Below is a small trained network, with its code and all its weights. Each question gives an input and a class and asks what happens when units are switched off, that is, made to give their printed mean instead of their output.

import numpy as np


def w(rows, s, z=0):
    codes = np.array(rows[::2]) - 128.0
    scale = np.full(codes.shape[1], s)
    scale[-1] = z or s
    return codes * scale


def f(y):
    return y / 2 * (1 + np.tanh(0.7978845608 * (y + 0.044715 * y**3)))


def log_softmax(a):
    a = a - a.max(-1, keepdims=True)
    return a - np.log(np.exp(a).sum(-1, keepdims=True))


def net(x, mask):
    res = np.array(x, float).reshape(1, 3) / 4 @ E
    y = f(res @ A[0][:, :-1].T + A[0][:, -1])
    res = res + np.where(mask, y, B[0][:, -1]) @ B[0][:, :-1]
    return log_softmax(res[-1] @ U[:, :-1].T + U[:, -1])


A, B = {}, {}
E = w([
[55,51,68,142,61,189],'x0',
[74,136,153,47,189,255],'x1',
[84,112,53,124,210,46],'x2',
],0.011)
A[0] = w([
[116,108,105,83,177,72,119],'N0',
[123,99,104,101,202,81,119],'N1',
[192,139,88,169,80,85,82],'N2',
[225,107,128,183,117,54,135],'N3',
[86,157,90,109,166,86,113],'N4',
[198,133,222,125,72,163,115],'N5',
[69,64,40,96,80,141,100],'N6',
[161,201,138,84,169,83,104],'N7',
[114,139,137,146,140,121,250],'N8',
[155,142,184,71,132,85,193],'N9',
[103,155,62,115,196,93,109],'N10',
[97,135,138,38,250,229,113],'N11',
[123,114,105,150,183,118,118],'N12',
[175,214,152,118,147,106,124],'N13',
[147,175,171,85,180,76,113],'N14',
[100,66,54,127,171,103,113],'N15',
[130,90,97,184,85,58,127],'N16',
[52,66,43,124,13,145,142],'N17',
],0.012,0.015)
B[0] = w([
[95,115,149,79,79,136,162],'N0',
[76,117,147,86,92,148,167],'N1',
[156,227,135,3,141,121,172],'N2',
[115,153,79,116,137,109,215],'N3',
[144,123,152,108,72,144,158],'N4',
[42,112,159,22,54,160,202],'N5',
[196,117,160,89,172,81,197],'N6',
[204,99,150,91,144,100,171],'N7',
[66,78,42,246,115,197,229],'N8',
[132,66,94,151,134,97,194],'N9',
[73,128,164,98,53,165,170],'N10',
[156,207,51,95,136,112,249],'N11',
[99,133,165,129,106,118,145],'N12',
[192,72,151,89,146,102,180],'N13',
[226,95,146,106,166,98,174],'N14',
[102,116,152,96,101,149,177],'N15',
[148,173,56,90,141,155,192],'N16',
[218,81,145,85,153,126,238],'N17',
],0.012,0.017)
U = w([
[146,221,58,92,150,131,115],'0',
[182,21,161,98,186,119,111],'1',
[96,86,168,89,7,149,163],'2',
[99,41,50,188,155,146,254],'3',
[92,172,174,152,112,128,72],'4',
[112,138,192,155,183,125,76],'5',
[82,119,182,178,172,123,83],'6',
[89,185,182,182,78,127,80],'7',
],0.014,0.0064)

Each question gives the input, the list of numbers given to net, and the class t.
The units are the neurons (one row each of A and B). Each row of codes is followed by its name. A weight is (code - 128) times the scale printed after its matrix; where a second scale follows, it is the last column's (A, B and U).
mask holds one flag per neuron, in row order. A switched-off neuron (its flag False) gives its mean, the last column of its row in B, instead of its output. The means were averaged over made-up inputs and are rounded, as every weight is.
A unit's drop is (log p(t) with every unit on - log p(t) with that unit switched off) / (log p(t) with every unit on - log p(t) with every unit switched off).
most important unit: the unit with the biggest drop
top k neurons: the k neurons with the biggest drops, biggest first
drop of u: that unit's drop, to one decimal
input [2,7,8], class 2: most important unit	N10
input [-2,-6,-6], class 0: top 4 neurons	[N2; N3; N16; N10]
input [0,3,0], class 3: top 2 neurons	[N2; N16]
input [7,-6,4], class 1: top 4 neurons	[N17; N11; N6; N15]
input [-4,-1,4], class 1: top 2 neurons	[N5; N14]
input [-7,7,8], class 2: top 4 neurons	[N10; N1; N0; N4]
input [7,-7,7], class 0: top 2 neurons	[N16; N2]
input [5,5,0], class 0: top 2 neurons	[N11; N13]
input [-5,4,-1], class 1: top 4 neurons	[N13; N14; N16; N3]
input [-8,4,-8], class 1: top 2 neurons	[N13; N14]
input [-3,-1,-2], class 3: top 2 neurons	[N17; N6]
input [7,0,5], class 1: top 2 neurons	[N17; N6]
input [2,8,-6], class 0: drop of N11	3.1
input [2,0,2], class 3: most important unit	N5
input [3,5,-3], class 0: drop of N8	0.0
input [5,-5,-3], class 0: drop of N14	0.2
